Here is a tiny trained network, its code and every weight. The questions are about switching its units off for an input and a class, where a switched-off unit gives its printed mean instead of its output.

import numpy as np


def w(rows, s, z=0):
    codes = np.array(rows[::2]) - 128.0
    scale = np.full(codes.shape[1], s)
    scale[-1] = z or s
    return codes * scale


def norm(h):
    return h / np.sqrt((h * h).mean(-1, keepdims=True) + 1e-5)


def f(y):
    return np.maximum(y, 0)


def log_softmax(a):
    a = a - a.max(-1, keepdims=True)
    return a - np.log(np.exp(a).sum(-1, keepdims=True))


def net(x, mask):
    res = np.array(x, float).reshape(1, 3) / 4 @ E
    u = 0
    for l in range(3):
        y = f(norm(res) @ A[l][:, :-1].T + A[l][:, -1])
        res = res + np.where(mask[u : u + 6], y, B[l][:, -1]) @ B[l][:, :-1]
        u += 6
    return log_softmax(norm(res)[-1] @ U[:, :-1].T + U[:, -1])


A, B = {}, {}
E = w([
[14,135,202,103,168,130,58,167,148,175,255],'x0',
[223,191,206,130,51,175,120,118,108,160,157],'x1',
[102,92,143,92,28,138,131,241,161,28,127],'x2',
],0.0058)
A[0] = w([
[159,169,206,152,145,179,172,183,100,146,205,128],'L0N0',
[161,113,107,124,113,161,183,102,105,121,76,94],'L0N1',
[115,96,149,107,90,169,124,143,171,45,113,35],'L0N2',
[185,141,201,118,129,74,162,160,44,184,92,108],'L0N3',
[82,75,109,125,182,3,102,126,156,189,87,129],'L0N4',
[151,129,125,146,198,119,135,58,123,249,129,5],'L0N5',
],0.0049,0.0032)
B[0] = w([
[129,25,80,157,157,162,102,169,68,144,78,234],'L0N0',
[159,145,141,47,167,100,111,161,144,120,95,210],'L0N1',
[103,94,131,124,2,12,159,104,126,129,162,201],'L0N2',
[50,90,117,149,104,152,56,140,77,140,113,196],'L0N3',
[114,79,115,165,76,199,114,161,84,232,69,252],'L0N4',
[104,83,169,109,28,70,204,137,157,88,128,239],'L0N5',
],0.0059,0.0038)
A[1] = w([
[122,98,108,94,118,92,115,140,128,143,49,199],'L1N0',
[58,82,59,153,201,82,145,157,149,87,141,50],'L1N1',
[140,155,127,145,138,82,169,3,141,163,167,90],'L1N2',
[108,148,176,144,146,104,168,121,115,206,153,210],'L1N3',
[198,183,204,162,49,200,102,109,118,160,190,118],'L1N4',
[88,131,174,112,114,172,115,159,218,84,163,250],'L1N5',
],0.0067,0.0022)
B[1] = w([
[89,178,208,160,135,158,71,139,109,142,180,255],'L1N0',
[158,87,126,137,112,229,197,153,46,233,134,203],'L1N1',
[78,148,226,134,119,53,254,147,126,56,134,171],'L1N2',
[141,99,116,101,147,99,100,109,156,45,166,208],'L1N3',
[7,55,41,146,140,171,172,173,125,227,128,216],'L1N4',
[170,104,70,117,123,56,131,74,166,98,208,207],'L1N5',
],0.0068,0.0059)
A[2] = w([
[97,122,192,187,122,89,42,158,144,130,213,250],'L2N0',
[186,199,124,160,108,146,160,125,96,79,31,165],'L2N1',
[66,113,125,127,193,91,203,59,91,172,104,175],'L2N2',
[142,132,100,75,255,108,66,111,220,123,190,97],'L2N3',
[113,133,105,69,158,145,120,141,164,155,154,89],'L2N4',
[121,113,162,142,215,55,127,79,141,154,145,118],'L2N5',
],0.0069,0.0026)
B[2] = w([
[206,221,190,131,174,108,159,71,146,108,25,255],'L2N0',
[73,118,109,102,253,154,52,78,224,137,188,186],'L2N1',
[157,117,118,104,35,138,81,220,127,84,149,224],'L2N2',
[137,156,28,138,185,232,80,92,202,33,39,147],'L2N3',
[117,155,77,137,162,162,39,127,128,134,59,151],'L2N4',
[143,112,64,75,87,50,189,123,200,101,209,167],'L2N5',
],0.0066,0.0077)
U = w([
[81,31,108,139,98,204,122,198,73,244,128,179],'0',
[114,102,151,84,56,19,186,162,188,50,172,166],'1',
[108,124,96,90,226,173,61,119,230,96,128,136],'2',
[160,191,244,158,155,124,144,115,88,150,57,146],'3',
[112,180,95,142,127,131,166,104,76,124,145,72],'4',
[159,164,103,166,143,125,162,112,69,141,171,49],'5',
[131,167,89,191,167,102,167,98,40,124,165,32],'6',
[152,142,85,170,158,114,185,76,45,137,148,1],'7',
],0.011,0.0055)

Each question gives the input, the list of numbers given to net, and the class t.
The units are the neurons (one row each of A and B). Each row of codes is followed by its name. A weight is (code - 128) times the scale printed after its matrix; where a second scale follows, it is the last column's (A, B and U).
mask holds one flag per neuron, layer by layer. A switched-off neuron (its flag False) gives its mean, the last column of its row in B, instead of its output. The means were averaged over made-up inputs and are rounded, as every weight is.
A unit's drop is (log p(t) with every unit on - log p(t) with that unit switched off) / (log p(t) with every unit on - log p(t) with every unit switched off).
The circuit of an input: a set's keep is (log p(t) with only the set's units on - log p(t) with every unit switched off) / (log p(t) with every unit on - log p(t) with every unit switched off). Starting from the 12 units with the biggest drops (on a tie, the unit counted first), units are removed one at a time, each time the one whose removal leaves the highest keep (on an exact tie, the one counted first), for as long as the keep stays at least 0.8.
circuit, biggest first: the units of the circuit, biggest drop first
unit that matters most: the unit with the biggest drop
k most important neurons: the k neurons with the biggest drops, biggest first
k most important neurons of layer l: the k neurons of layer l with the biggest drops, biggest first
drop of u: that unit's drop, to one decimal
input [4,5,-5], class 0: circuit, biggest first	L1N4
input [1,3,2], class 3: 2 most important neurons	L0N0; L2N0
input [7,6,6], class 2: 2 most important neurons of layer 2	L2N0; L2N4
input [-8,7,5], class 2: 2 most important neurons of layer 0	L0N4; L0N1
input [2,-3,-1], class 3: 2 most important neurons	L0N4; L1N4
input [-2,5,-4], class 0: 2 most important neurons	L1N4; L0N3
input [-5,4,2], class 2: 3 most important neurons	L2N1; L0N1; L0N4
input [-3,0,0], class 3: 2 most important neurons of layer 0	L0N3; L0N1
input [1,-7,-8], class 1: 3 most important neurons of layer 0	L0N0; L0N5; L0N3
input [5,1,2], class 2: 2 most important neurons	L1N5; L2N3
input [4,-2,-4], class 1: 4 most important neurons of layer 0	L0N5; L0N1; L0N3; L0N0
input [-4,5,-7], class 1: 2 most important neurons	L1N2; L0N4
input [-8,4,6], class 2: 2 most important neurons	L2N1; L0N5
input [-8,7,3], class 2: unit that matters most	L2N1
input [-3,0,3], class 3: 2 most important neurons of layer 0	L0N5; L0N2
input [6,-3,2], class 2: 2 most important neurons of layer 1	L1N5; L1N4
input [7,-8,-7], class 0: 2 most important neurons of layer 1	L1N1; L1N5
input [4,3,-4], class 1: 4 most important neurons	L0N5; L0N4; L0N1; L1N3
input [2,-5,4], class 0: 2 most important neurons	L1N1; L0N5
input [-6,-7,0], class 0: unit that matters most	L1N1
input [8,-4,3], class 2: 2 most important neurons of layer 1	L1N5; L1N4
input [-3,-5,-6], class 1: 2 most important neurons of layer 1	L1N4; L1N2
input [-4,1,2], class 2: drop of L2N1	1.0
input [0,5,1], class 0: drop of L1N4	0.3
input [-4,7,-1], class 0: drop of L1N4	0.4
